Here is a tiny trained network, its code and every weight. The questions are about switching its units off for an input and a target symbol, where a switched-off unit gives its printed mean instead of its output.

import numpy as np


def w(rows, s, z=0):
    codes = np.array(rows[::2]) - 128.0
    scale = np.full(codes.shape[1], s)
    scale[-1] = z or s
    return codes * scale


def f(y):
    return y / 2 * (1 + np.tanh(0.7978845608 * (y + 0.044715 * y**3)))


def softmax(a):
    e = np.exp(a - a.max(-1, keepdims=True))
    return e / e.sum(-1, keepdims=True)


def log_softmax(a):
    a = a - a.max(-1, keepdims=True)
    return a - np.log(np.exp(a).sum(-1, keepdims=True))


def net(x, mask):
    ids = ['ΛΞΣΨΩαβγδεζηθτ'.index(c) for c in x.split()]
    T = len(ids)
    res = E[ids] + P[:T]
    u = 0
    for l in range(2):
        r = res
        for j in range(2):
            rows = slice(2 * j, 2 * j + 2)
            q, k, v = (r @ M[l][rows].T for M in (Q, K, V))
            z = softmax(np.where(np.tri(T) > 0, q @ k.T / 2**0.5, -1e9)) @ v
            o = O[l][rows]
            res = res + np.where(mask[u + j], z, o[:, -1]) @ o[:, :-1]
        u += 2
        y = f(res @ A[l][:, :-1].T + A[l][:, -1])
        res = res + np.where(mask[u : u + 12], y, B[l][:, -1]) @ B[l][:, :-1]
        u += 12
    return log_softmax(res[-1] @ U[:, :-1].T + U[:, -1])


Q, K, V, O, A, B = {}, {}, {}, {}, {}, {}
E = w([
[251,58,67],'Λ',
[120,98,132],'Ξ',
[119,99,139],'Σ',
[105,138,120],'Ψ',
[66,133,79],'Ω',
[129,130,141],'α',
[121,130,125],'β',
[84,169,101],'γ',
[126,132,130],'δ',
[122,237,112],'ε',
[121,120,131],'ζ',
[160,228,149],'η',
[79,118,79],'θ',
[113,64,182],'τ',
],0.02)
P = w([
[97,135,251],'0',
[114,151,193],'1',
[129,152,169],'2',
[134,152,143],'3',
[137,156,128],'4',
[142,157,114],'5',
[144,162,104],'6',
[145,162,91],'7',
[146,166,80],'8',
[147,164,67],'9',
[148,169,62],'10',
[144,166,46],'11',
],0.011)
Q[0] = w([
[125,116,165],'L0H1',
[118,226,49],'L0H1',
[252,145,88],'L0H2',
[169,116,79],'L0H2',
],0.011)
K[0] = w([
[91,168,55],'L0H1',
[140,254,14],'L0H1',
[243,151,180],'L0H2',
[239,51,185],'L0H2',
],0.0079)
V[0] = w([
[159,116,153],'L0H1',
[79,167,94],'L0H1',
[167,43,47],'L0H2',
[2,70,163],'L0H2',
],0.008)
O[0] = w([
[133,172,120,101],'L0H1',
[73,179,190,228],'L0H1',
[123,95,254,3],'L0H2',
[55,155,126,36],'L0H2',
],0.0067,0.003)
A[0] = w([
[104,159,219,234],'L0N1',
[60,64,172,187],'L0N2',
[148,147,50,26],'L0N3',
[209,85,127,103],'L0N4',
[152,103,81,179],'L0N5',
[222,129,55,81],'L0N6',
[115,53,84,108],'L0N7',
[93,174,251,228],'L0N8',
[59,155,154,52],'L0N9',
[108,88,130,43],'L0N10',
[64,79,230,105],'L0N11',
[85,156,29,2],'L0N12',
],0.011,0.0049)
B[0] = w([
[147,87,65,210],'L0N1',
[178,102,78,163],'L0N2',
[164,179,253,177],'L0N3',
[82,147,221,193],'L0N4',
[114,209,134,197],'L0N5',
[165,186,200,246],'L0N6',
[141,158,124,141],'L0N7',
[184,164,32,223],'L0N8',
[109,165,176,150],'L0N9',
[167,82,130,95],'L0N10',
[149,139,125,130],'L0N11',
[68,46,189,254],'L0N12',
],0.006,0.0036)
Q[1] = w([
[111,165,97],'L1H1',
[36,251,62],'L1H1',
[111,138,139],'L1H2',
[144,164,123],'L1H2',
],0.013)
K[1] = w([
[134,117,247],'L1H1',
[99,156,184],'L1H1',
[88,169,157],'L1H2',
[178,190,137],'L1H2',
],0.015)
V[1] = w([
[182,132,95],'L1H1',
[161,86,191],'L1H1',
[254,62,96],'L1H2',
[18,126,94],'L1H2',
],0.0083)
O[1] = w([
[82,126,185,175],'L1H1',
[63,172,254,172],'L1H1',
[114,217,127,43],'L1H2',
[161,182,226,3],'L1H2',
],0.0073,0.0026)
A[1] = w([
[85,75,107,251],'L1N1',
[157,165,91,202],'L1N2',
[179,166,126,151],'L1N3',
[205,126,131,74],'L1N4',
[70,170,116,58],'L1N5',
[69,16,92,51],'L1N6',
[166,117,134,157],'L1N7',
[121,147,137,167],'L1N8',
[89,108,180,1],'L1N9',
[152,87,5,60],'L1N10',
[79,91,124,111],'L1N11',
[127,168,145,40],'L1N12',
],0.016,0.0084)
B[1] = w([
[197,70,111,216],'L1N1',
[133,31,142,254],'L1N2',
[139,60,141,203],'L1N3',
[15,170,127,155],'L1N4',
[131,162,64,171],'L1N5',
[116,204,117,145],'L1N6',
[79,100,93,150],'L1N7',
[176,102,108,171],'L1N8',
[54,59,69,147],'L1N9',
[75,254,105,228],'L1N10',
[155,88,124,144],'L1N11',
[201,170,148,138],'L1N12',
],0.0083,0.0095)
U = w([
[136,135,9,178],'Λ',
[168,63,108,222],'Ξ',
[194,63,122,131],'Σ',
[149,231,109,41],'Ψ',
[73,110,111,71],'Ω',
[111,174,137,111],'α',
[66,176,109,48],'β',
[123,99,180,134],'γ',
[55,90,85,2],'δ',
[226,165,141,85],'ε',
[127,169,138,104],'ζ',
[120,177,142,115],'η',
[124,159,137,110],'θ',
[93,173,123,79],'τ',
],0.013,0.009)

Each question gives the input, a string of symbols that net reads in full, and the target symbol t.
The units are the heads (2 rows each of Q, K, V and O) and the neurons (one row each of A and B). Each row of codes is followed by its name. A weight is (code - 128) times the scale printed after its matrix; where a second scale follows, it is the last column's (O, A, B and U).
mask holds one flag per unit, layer by layer, with each layer's heads first. A switched-off unit (its flag False) gives its mean, the last column of its rows in O or B, instead of its output. The means were averaged over made-up inputs and are rounded, as every weight is.
A unit's drop is (log p(t) with every unit on - log p(t) with that unit switched off) / (log p(t) with every unit on - log p(t) with every unit switched off).
The circuit of an input: a set's keep is (log p(t) with only the set's units on - log p(t) with every unit switched off) / (log p(t) with every unit on - log p(t) with every unit switched off). Starting from the 12 units with the biggest drops (on a tie, the unit counted first), units are removed one at a time, each time the one whose removal leaves the highest keep (on an exact tie, the one counted first), for as long as the keep stays at least 0.8.
circuit, biggest first: the units of the circuit, biggest drop first
most important unit: the unit with the biggest drop
k most important neurons: the k neurons with the biggest drops, biggest first
k most important neurons of layer l: the k neurons of layer l with the biggest drops, biggest first
which heads matter: for each layer, one digit per head in row order, 1 if its drop is at least 0.15 and else 0, layers parted by /
drop when u is switched off: that unit's drop, to one decimal
input γ ε Ψ γ, target Ξ: 3 most important neurons => (L0N12 L1N10 L1N1)
input γ Ω θ ζ η ε Σ ε θ, target Ξ: circuit, biggest first => (L0N12 L1N1)
input β Σ γ γ α η Λ θ ε ε θ η, target ε: most important neuron => (L0N4)
input Σ Ψ γ, target Λ: 3 most important neurons => (L0N8 L0N6 L0N4)
input Ξ θ Σ η α, target Λ: 3 most important neurons => (L0N12 L1N10 L0N4)
input β Λ η β η β τ γ β Σ τ ε, target Ψ: 2 most important neurons => (L1N5 L1N12)
input Ψ ε η δ δ γ ζ ζ Λ δ τ, target Λ: which heads matter => 00 / 10
input Ω ε Ψ θ η Ψ η α η, target Σ: circuit, biggest first => (L1N2 L1N10)
input ζ ζ δ, target Λ: circuit, biggest first => (L1H1 L0N8 L0H2)
input η ζ Ξ Ω ε γ ε Σ Ξ τ Ψ η, target Ξ: circuit, biggest first => (L1N2 L1N10)
input ε ε β τ Σ, target Λ: 2 most important neurons => (L1N10 L0N3)
input η α ζ Ω τ Ψ θ Ψ θ Ξ ζ Ω, target Ξ: 3 most important neurons of layer 0 => (L0N12 L0N8 L0N3)
input θ Σ Λ δ Ω, target δ: 2 most important neurons => (L1N9 L0N12)
input δ Ω θ ε Ξ, target Λ: most important neuron => (L1N10)
input Ξ Σ δ τ ε, target Λ: 2 most important neurons => (L0N8 L1N10)
input ζ ζ δ δ β η Ω Σ γ η Ω, target Ξ: 2 most important neurons of layer 0 => (L0N12 L0N3)
input γ γ ε ε θ ε θ, target Ξ: 3 most important neurons of layer 0 => (L0N12 L0N3 L0N8)
input δ η η Λ δ η η, target ε: 2 most important neurons of layer 1 => (L1N12 L1N10)
input τ Ω θ η α β η, target Ξ: 3 most important neurons of layer 1 => (L1N2 L1N3 L1N10)
input η ε ζ Ψ, target Λ: 4 most important neurons => (L1N10 L0N4 L0N6 L1N1)
input Ψ ε Ξ η α ζ Ψ Λ, target γ: most important unit => L0N4
input β η ε Ω η ε, target Ξ: 3 most important neurons of layer 1 => (L1N10 L1N2 L1N3)
input β Σ Ξ, target Λ: drop when L0N12 is switched off => 0.3
input Ψ θ α η, target Λ: drop when L1H1 is switched off => 0.6
input ε α ζ, target Λ: drop when L0N3 is switched off => 0.2
input Ω η ε β, target Λ: drop when L0H1 is switched off => 0.1
input Ω γ β ε η η θ β δ γ, target Ξ: 3 most important neurons of layer 1 => (L1N10 L1N1 L1N4)
